Here is a tiny trained network, its code and every weight. The questions are about switching its units off for an input and a class, where a switched-off unit gives its printed mean instead of its output.

import numpy as np


def w(rows, s, z=0):
    codes = np.array(rows[::2]) - 128.0
    scale = np.full(codes.shape[1], s)
    scale[-1] = z or s
    return codes * scale


def f(y):
    return y / 2 * (1 + np.tanh(0.7978845608 * (y + 0.044715 * y**3)))


def log_softmax(a):
    a = a - a.max(-1, keepdims=True)
    return a - np.log(np.exp(a).sum(-1, keepdims=True))


def net(x, mask):
    res = np.array(x, float).reshape(1, 5) / 4 @ E
    y = f(res @ A[0][:, :-1].T + A[0][:, -1])
    res = res + np.where(mask, y, B[0][:, -1]) @ B[0][:, :-1]
    return log_softmax(res[-1] @ U[:, :-1].T + U[:, -1])


A, B = {}, {}
E = w([
[126,147,51,168,120,146,49,66,90,198,109],'x0',
[193,94,208,112,153,182,134,29,111,90,136],'x1',
[111,100,118,168,209,131,171,126,131,244,121],'x2',
[82,111,166,128,123,187,81,148,206,180,87],'x3',
[82,167,130,203,96,96,115,70,159,162,183],'x4',
],0.011)
A[0] = w([
[122,105,167,147,131,85,246,182,211,105,140,45],'N0',
[141,152,66,26,153,187,204,136,117,155,30,82],'N1',
[136,110,1,130,109,85,57,124,112,191,74,120],'N2',
[26,85,224,84,85,132,72,143,224,171,68,60],'N3',
[139,159,80,113,81,162,116,135,130,42,39,236],'N4',
[176,33,111,184,218,94,160,147,100,178,73,107],'N5',
[153,123,91,117,191,8,206,108,46,141,153,170],'N6',
[120,122,123,155,116,73,142,200,152,142,130,46],'N7',
[166,178,100,11,194,150,117,169,131,124,40,81],'N8',
[138,150,153,39,103,96,82,171,160,92,98,201],'N9',
[74,127,182,122,163,146,236,180,200,84,197,99],'N10',
[66,111,161,112,183,130,159,138,121,177,65,65],'N11',
[62,181,161,185,112,57,138,105,181,140,200,246],'N12',
[100,236,102,163,94,138,147,233,130,125,83,62],'N13',
[107,84,83,186,117,133,216,119,179,167,103,115],'N14',
[85,134,71,149,131,113,111,228,102,125,120,84],'N15',
[110,72,161,192,120,181,57,164,169,150,73,89],'N16',
[81,118,78,93,106,40,137,155,148,136,101,5],'N17',
[97,164,200,154,136,60,114,98,157,163,177,99],'N18',
[157,196,90,71,67,48,83,77,91,87,173,252],'N19',
[101,166,202,109,136,87,170,179,153,125,177,6],'N20',
[151,110,73,118,223,193,127,220,58,95,101,92],'N21',
[204,104,192,165,161,191,120,93,113,127,136,181],'N22',
],0.0079,0.0029)
B[0] = w([
[218,91,75,217,162,46,93,136,84,191,147,229],'N0',
[103,172,141,115,90,50,106,60,158,173,57,197],'N1',
[213,99,90,119,214,102,125,81,50,163,92,252],'N2',
[100,130,113,115,173,167,189,190,39,98,24,249],'N3',
[115,172,219,139,206,54,33,143,113,178,123,224],'N4',
[142,184,210,134,218,102,47,162,185,170,222,221],'N5',
[39,159,147,146,205,140,223,244,108,58,48,233],'N6',
[240,96,54,68,171,117,202,37,105,135,75,181],'N7',
[60,146,133,92,107,78,158,36,127,179,79,211],'N8',
[91,108,122,77,181,30,79,144,121,135,157,223],'N9',
[165,54,101,159,117,100,121,134,81,218,81,248],'N10',
[59,127,208,92,195,155,125,185,156,107,100,187],'N11',
[37,165,197,61,155,125,108,104,159,237,36,254],'N12',
[205,100,216,43,138,158,193,72,135,85,171,218],'N13',
[131,112,183,72,135,128,111,135,101,108,176,193],'N14',
[227,41,187,90,170,176,153,41,144,75,168,214],'N15',
[117,135,77,141,178,167,149,195,45,87,58,212],'N16',
[195,74,194,58,102,218,172,66,174,6,178,183],'N17',
[110,206,194,99,158,91,158,75,183,143,105,187],'N18',
[108,94,150,99,191,126,97,176,63,135,79,250],'N19',
[183,141,35,254,86,64,96,114,80,125,164,185],'N20',
[79,173,114,58,111,75,136,95,118,193,73,204],'N21',
[182,53,143,62,126,159,161,46,79,101,148,238],'N22',
],0.0064,0.0086)
U = w([
[195,60,165,63,154,184,223,3,102,65,148,143],'0',
[61,225,161,84,125,42,144,67,129,172,85,186],'1',
[126,182,193,110,208,97,84,164,95,131,144,252],'2',
[73,167,92,135,189,162,204,192,11,48,69,159],'3',
[192,102,29,187,157,93,107,73,20,179,109,107],'4',
[77,163,128,115,120,162,106,192,83,149,214,89],'5',
[126,215,101,185,96,204,167,161,191,31,165,1],'6',
],0.0071,0.0036)

Each question gives the input, the list of numbers given to net, and the class t.
The units are the neurons (one row each of A and B). Each row of codes is followed by its name. A weight is (code - 128) times the scale printed after its matrix; where a second scale follows, it is the last column's (A, B and U).
mask holds one flag per neuron, in row order. A switched-off neuron (its flag False) gives its mean, the last column of its row in B, instead of its output. The means were averaged over made-up inputs and are rounded, as every weight is.
A unit's drop is (log p(t) with every unit on - log p(t) with that unit switched off) / (log p(t) with every unit on - log p(t) with every unit switched off).
The circuit of an input: a set's keep is (log p(t) with only the set's units on - log p(t) with every unit switched off) / (log p(t) with every unit on - log p(t) with every unit switched off). Starting from the 12 units with the biggest drops (on a tie, the unit counted first), units are removed one at a time, each time the one whose removal leaves the highest keep (on an exact tie, the one counted first), for as long as the keep stays at least 0.8.
circuit, biggest first: the units of the circuit, biggest drop first
unit that matters most: the unit with the biggest drop
k most important neurons: the k neurons with the biggest drops, biggest first
drop when u is switched off: that unit's drop, to one decimal
input [-3,-6,3,-4,-7], class 1: 4 most important neurons -> (N21 N1 N8 N22)
input [3,-3,5,2,-5], class 1: unit that matters most -> N1
input [-6,-5,-3,4,3], class 4: 2 most important neurons -> (N0 N20)
input [7,-6,-3,7,-3], class 3: 3 most important neurons -> (N16 N3 N0)
input [0,1,5,-7,5], class 3: 3 most important neurons -> (N6 N4 N1)
input [6,5,7,-5,3], class 2: circuit, biggest first -> (N5 N6)
input [7,7,-2,7,7], class 0: 3 most important neurons -> (N22 N4 N6)
input [2,7,2,8,-8], class 1: circuit, biggest first -> (N1 N8)
input [0,-7,1,-5,-7], class 0: 2 most important neurons -> (N15 N17)
input [-8,-2,1,-8,-8], class 1: circuit, biggest first -> (N21 N1)
input [7,5,6,7,-3], class 3: 2 most important neurons -> (N16 N3)
input [-2,-8,-1,8,3], class 0: 3 most important neurons -> (N13 N15 N17)
input [5,-6,-8,3,6], class 2: circuit, biggest first -> (N19 N8)
input [8,8,2,-8,2], class 0: circuit, biggest first -> (N22)
input [-5,6,-7,-6,-8], class 1: circuit, biggest first -> (N8 N21 N4)
input [1,-4,1,4,-2], class 0: 3 most important neurons -> (N6 N15 N13)
input [2,-3,6,-8,4], class 3: 2 most important neurons -> (N6 N4)
input [-5,6,-8,-4,2], class 2: circuit, biggest first -> (N4 N19)
input [8,6,5,5,-8], class 1: drop when N11 is switched off -> 0.1
input [7,-4,8,-6,-5], class 2: unit that matters most -> N5
